How the nodes are linked:
Z735: §>Z38, @>Z817
Z792: §>Z97, @>Z934
Z993: §>Z709, @>Z389
Z92: §>Z375, @>Z710
Z709: §>Z304, @>Z190
Z29: §>Z544, @>Z52
Z456: §>Z130, @>Z40
Z263: §>Z660, @>Z792
Z72: §>Z29, @>Z260
Z97: §>Z423, @>Z607
Z446: §>Z158, @>Z38
Z900: §>Z993, @>Z593
Z656: §>Z423, @>Z709
Z158: §>Z922, @>Z489
Z609: §>Z611, @>Z370
Z611: §>Z409, @>Z993
Z681: §>Z72, @>Z655
Z678: §>Z974, @>Z827
Z291: §>Z370, @>Z291
Z269: §>Z169, @>Z723
Z655: §>Z260, @>Z269
Z922: §>Z817, @>Z782
Z40: §>Z92, @>Z409
Z270: §>Z88, @>Z88
Z898: §>Z593, @>Z72
Z710: §>Z263, @>Z456
Z974: §>Z269, @>Z827
Z758: §>Z782, @>Z792
Z489: §>Z84, @>Z147
Z607: §>Z370, @>Z228
Z283: §>Z228, @>Z375
Z375: §>Z456, @>Z369
Z389: §>Z190, @>Z827
Z544: §>Z369, @>Z304
Z593: §>Z389, @>Z29
Z88: §>Z922, @>Z758
Z260: §>Z52, @>Z169
Z641: §>Z655, @>Z974
Z369: §>Z40, @>Z369
Z84: §>Z446, @>Z735
Z934: §>Z607, @>Z283
Z782: §>Z710, @>Z97
Z423: §>Z758, @>Z370
Z147: §>Z735, @>Z922
Z660: §>Z456, @>Z370
Z190: §>Z900, @>Z898
Z827: §>Z898, @>Z681
Z409: §>Z544, @>Z709
Z130: §>Z609, @>Z92
Z817: §>Z291, @>Z283
Z228: §>Z270, @>Z88
Z370: §>Z792, @>Z270
Z169: §>Z641, @>Z678
Z723: §>Z827, @>Z84
Z38: §>Z489, @>Z291
Z52: §>Z260, @>Z641
Z304: §>Z611, @>Z900
Z469: §>Z88, @>Z423

The rows follow the links: the fewer symbols apart two nodes are, the more alike their rows tend to be.

Each row is also shifted at random along 3 hidden directions that mean nothing.

Some nodes, each with a row of numbers:
Z190 [ 190 -111   53  113   16   19  -70  -65   -2   63   52   94  -43    2   51   -8   12  127  -41  -55  -71  -35  -22   23  128   22   -6    5   96   84    2  -76  -40    3  139  -78   19   54   39  -12   83  -69  -32  -43   28   60]
Z735 [-193   -7  -14  -60  -13   20   59   43   37   21   53  112  -10   45  -27  -81  -34   16   17  -73  -17  -48   90  -23  -50    9    2  -18 -102  104   77   96   66 -106  -79   18  -98  -50  107  -26  -86   57   25   25  -18   36]
Z723 [-209  -60   42  -27   65   13    2    7   21   57  -60   46   34   29   48  -17    1  -24  -51   10   29  -30  -29   48 -116  -62   47  -52  -65   75  -50   33  115   35  -72   62  -53   -7   36  -82  -57  -30   -2  105  -40  -32]
Z260 [ 117   63   14   13  -74  -72 -148   59  -58   68    8   -9   -3   38  -27   55   -6  -37   37  -58   43  -36    5  -27   10   60   84   79   25   56  -21  -61  -26  -39   -6  -37   59  -37  110  211  -43  -30   -5  -28  -66   -5]
Z446 [ -80  -65  -70  -64    7   22   24  -13   38  -13   39   59  -14   18   13   28  -37   50   29  -60  -34  -12   17  -87  -54   43   50  -54  -95   82   43   93   87  -83  -35   -9   44  -32  100   16 -106   16  -29   36  -63    3]
Z169 [  -7   76   85   13   18  -16  -33   65  -55   92  -78   38   72    1    8  -31  -29  -68  -47   54  142  -64  -37  165  -99   -1   37   25  -32   86 -132   15   97   63 -118   88 -108  -67  -16   47  -33  -36    7   43  -24  -60]
Z369 [-120   13    0  -57   21  -44  -41  -41   31 -143   87  -17   74  139    8  -57  129   -5   -7  -81  -50   73  -54 -114   15   18   49  145   53  -89   20  -61 -140  -13   66    0   98   92   -3  -36   50   92  -68   70   19   30]
Z283 [ 179   45   26  -12   11  -40   34    9   46    6  -11 -142  -40   79  -59  -61  -11  -32   15  -43   25   31   81  -47   -6  -98   -2    2   -4  -94  112   82  -10   -4  -33   38  -15   18   -9  -15   15   43   81   20    3  -23]
Z40 [ 142   14    3  -22   13    2  -24  -62   62 -129   20  -25   65   34  -25  -20   14   55  -27   22  -24   47 -105  -21    6   85   34   88   11  -39  -52  -37  -79   51   -1   23   51   42 -102  -18   75   48  -57  -10   48   21]
Z655 [ 197   78   95   31  -31  -24  -91   97  -59  120  -52  100   65   22   12  -22  -45  -35  -22  -16  110 -126  -36   85  -66  126   74   17   11  145 -122   -1   54   -8  -72   26  -57  -85   50  116  -17  -77   21  -15  -30  -14]
Z389 [ -27 -130    5   81   31   60  -73 -123    6   55  -14 -131  -92  -39   57   95    3    1  -60   16  -62  113   -5   36   93 -177   -4  -34   20  -94   58  -61   13   88  110  -18   71   69   58  -44   20   -7  -42   23   -8  -90]
Z641 [ -51  103  102   18  -25  -40  -64  123  -53   92  -28  142  112   35    8  -86   17  -40  -38    6  117 -108    1  134  -86   61   31   54   29  147 -125  -31   39  -37  -94   50 -137  -87   35   53  -11  -34   32   13  -12   38]
Z656 [-156   -9  -75   -7   27  -42   97  -76  -74  -45   19    0  -15 -119    6   34  104  -21  -28  124   36  -14  -42  107   33  -30 -101  -20    1 -102  -85  -28  -16   39   24   34  -11    3  -90  -13   11   25  -48  -65    1  -18]
Z593 [-320 -104   34   22    9   67  -78  -71   -2  -32  -15 -132 -103   14  -20   53   30  -32  -48  -10  -62  185   53  117  100 -214  -36  -15   25 -130  124  -82  -16   94   95  -73  -34   45   69    6  -61   87  -44   47   23  -70]
Z29 [-111   33   87   11  -65  -16 -144   27  -27  -11   60   43    1   61  -65  -15   36  -11   -2 -104  -24   35   67   52   93   21  -15   89   96   24   56  -89  -91  -67   45  -86  -30   -2   99  109  -11   54  -16  -20   29   29]
Z678 [-121  -13  102    9   62  -10  -23   32  -16   92  -39   46   75   29   93  -40   29  -47  -67   -4   66  -54  -41   64 -103  -48   51   -3    8   73  -77   -5   64   55  -32   85  -68    3   -1  -95  -14  -73   -8   86  -42  -10]
Z370 [ -31  144   42   21  -37   68  152  136  -43   48  -41   16  -32 -124  -98 -103  -39  -70   26  146   76  -14  122  205   11  -56 -184  -53  -37    2    4   80   10   -9  -98   69 -305  -79 -130 -108   30   28  124  -98   74   65]
Z72 [-251    7   92    9  -89    8 -149   39   -8   11   44    0  -21   68  -25  -21   33  -64   38 -126  -35   54   91   35   66  -35   12   43   93    4   65 -111  -82  -47   36  -93  -40    7  130   88  -51   33  -11   30    1   10]
Z269 [ -69   -3   53  -14   28  -32  -35   51  -50   98  -32   38   80   11   86    0   23  -61  -39  -16   77  -53  -39   12 -112   -9   79   12  -22   73 -108   -9   65   24  -28   76    0   -7   15  -17  -14  -61    1   85  -67  -31]
Z817 [ 111   51  -20  -11  -20   34   75   58   33   32  -25  -38  -45    1 -103  -60 -123   10   -8   48   72  -12  117   94  -48  -71  -47  -48 -121  -26   82  155   99   35 -141   90 -175 -102   18   42  -83   86   81  -14   -1  -16]
Z52 [  51   31   -1   11 -104  -60 -150   22  -63   31   35  -54   -9   45  -12  106   44  -26   45  -91    4  -10    0 -115   34   66  106   92   35    1    7  -65  -62  -57   49  -32  143  -27  136  209  -49  -45  -10    3  -75  -21]
Z38 [-178  -27  -53  -27  -37   39   30   66    1   42  100   93    3   35  -18  -52  -30   33   62  -69  -41  -14  109  -74  -11    9   -5   -1 -103   94   95   85   44 -128  -40   37  -71  -28  132  -17  -81  -11   11   -4  -28   81]

Start here and follow the symbols in turn, left to right. Where do you end up?
Answer with the node's name.
[  41   49  -14   12  -35  101    9   -1   53  -49  -51  -78   32  -86  -10   35  -83  -14   21  110  -39  118  -76   18    9   26    8   45  -60  -71   -9  -44  -49   78  -10   23  -28    3 -157  -63   72  -28  -26  -20   80    6]
@ § @ §: Z40
[   7   67   17   27  -70   50   52  111  -14   92   20   27  -38  -46  -72  -97  -71   -6   25   43   49   -3  125  101   -3  -42  -83    1 -106   50   80  115   45  -33  -96  107 -213  -96   32  -24  -39   33   72  -39    7   51]
§ § @ §: Z607
[ 443   39   17  -13   16    3  -26  -26  104  -87  -37  -58   42   66  -29  -14  -73   87   -1  -37  -15   26  -94 -101   -8   94   84   69   22  -64  -20   14  -42   47  -20  -39  117   27 -107   -2  118   11    0   12   40  -12]
§ @ §: Z92
[ -97  105  115   19  -33   36   96  171   11   50  -21   48   -2    5  -80 -184   30  -82   18  -27   34  -32  167  118   14  -82 -136  -35   56   33   90   70  -28  -45  -83   19 -282  -26  -60 -153   37   48  114  -22   72   93]
@ § @ §: Z922
[ -70   -6  -21   -9   -8  -52  -37  -75  -24  -99   81  -15   33   52  -43  -16  116   26  -34   12  -11   54  -41   23   71   -4  -15  123   41  -94   -8  -71 -114   18   50   19   24   43   -5   67   42  101  -79  -14   24   -2]
@ @ §: Z993
[ 122   -7  122   52  -26    6 -155   31  -16  105  -65  -11  -13   60   33   42  -63   -3  -15  -85   35  -19  -15   21   -9   12  110   -4   60   84  -16  -39   52   25    9  -48   51  -36   90  109  -37  -71    6   50  -25  -55]
§ @ §: Z52
[  43  -71  114   77   63    3  -74    6    5  138  -32   56   30   66  113  -43  -28   23  -57  -63   -5  -61  -45   11  -44  -23   55  -20   65  136  -39  -27   65    4   21    8   16   29   58  -61   53 -101   -6   88  -14    6]
§ @ § §: Z544
[   5  -57  -10  108   11   11   -2  -77  -53   38   45   65  -11  -51   38  -36   70   88  -36   45  -16    1  -20   76  125  -42  -44   55   32   10  -23  -78  -46   33  111   37   -9   25  -12  -58   87  -20  -45  -57   31   34]
@ @ §: Z898
[ 149   34   10   10  -31  -62   32   73  -35   56   28  -80  -24  -11    5  -33   53  -55   63  -67  -25  -33  103 -156   22  -28  -13  -29   73  -35   92   58  -56  -84   45  -10   66   52  -18  -52   45  -68  100  -43  -31   46]
@ @ § §: Z817
[  78  -12  -32   77   -7  -42   11  -61  -72    7   93   37   47  -47   50  -26   95   94  -21   43  -16  -26  -57  -37  117   38  -22  118    6    6  -70  -74  -95  -17  105   72   52   44  -15  -23  107  -60  -66  -81    7   89]
§ § § §: Z40
[-301  -84   13   67   43   58   -4 -106  -18  -22  -10 -103  -94  -88  -10   30   47   -3  -80  127  -16  160   36  222  105 -222 -102    7  -22 -163   53  -61   -8  136   60   28 -130   21    0  -38  -13   90  -41   -7   44  -78]
§ @: Z389
[  30   42  -35   40  -43   23   55  -11  -41    1   33  -50   27 -129   -5   24   13    9    8  134   27   34  -22   27   51  -12  -46   73  -73  -47  -48  -19  -53   50    5   82  -57  -14 -100  -91   64  -60  -10  -76   52   45]
@ §: Z792
[  89  -82   60   70    8   38 -115  -49   22   48  -26  -38  -74   19   17   38  -59   41  -46  -47  -46   71   12   62   80  -91   32  -50   93   -8   46  -54   28   73   70  -98   18   15   46   35    7  -11   -7   38   18  -48]
§ @ § §: Z369
[ -11    3  -25   14   22  -30   18  -84  -23  -74   61    4   38   -2  -25  -24   88   47  -34   81   19   21  -49   53   79   17  -42  116   -5  -69  -69  -68  -77   64   39   63  -15   12  -61  -18   64   56  -68  -48   35   19]
§ § @: Z369
[ -43  -50  -44   60   32  -28   27  -95  -54  -18   59   27  -10  -84   10   -5   85   55  -55  119    8   10  -34  113   85  -41  -60   47   -4  -48  -52  -65  -38   61   67   55  -42   21  -38  -39   50   20  -56  -59   14   19]
§ @ @ §: Z389
[ -41   57   72  -23  -26   74   14   41  104 -107  -27   10   90   10  -12  -49  -41  -17   21    8  -58   54  -73   -4  -11   78    9   63    3  -14  -33  -43  -76   27  -31  -37  -48   25 -111 -122   89   24  -20    9  102   64]
§ @ §: Z40
[ 403   32   -9   -6   -4   94   -7  -20   85  -69  -99  -77   25  -67  -39   78 -165   33   17  105  -24   72 -133  -27   -8  104   53   18  -40  -35  -52  -19  -15  109  -34  -31   42  -34 -182   11   82  -31   -7  -28   92  -49]
§ § §: Z611
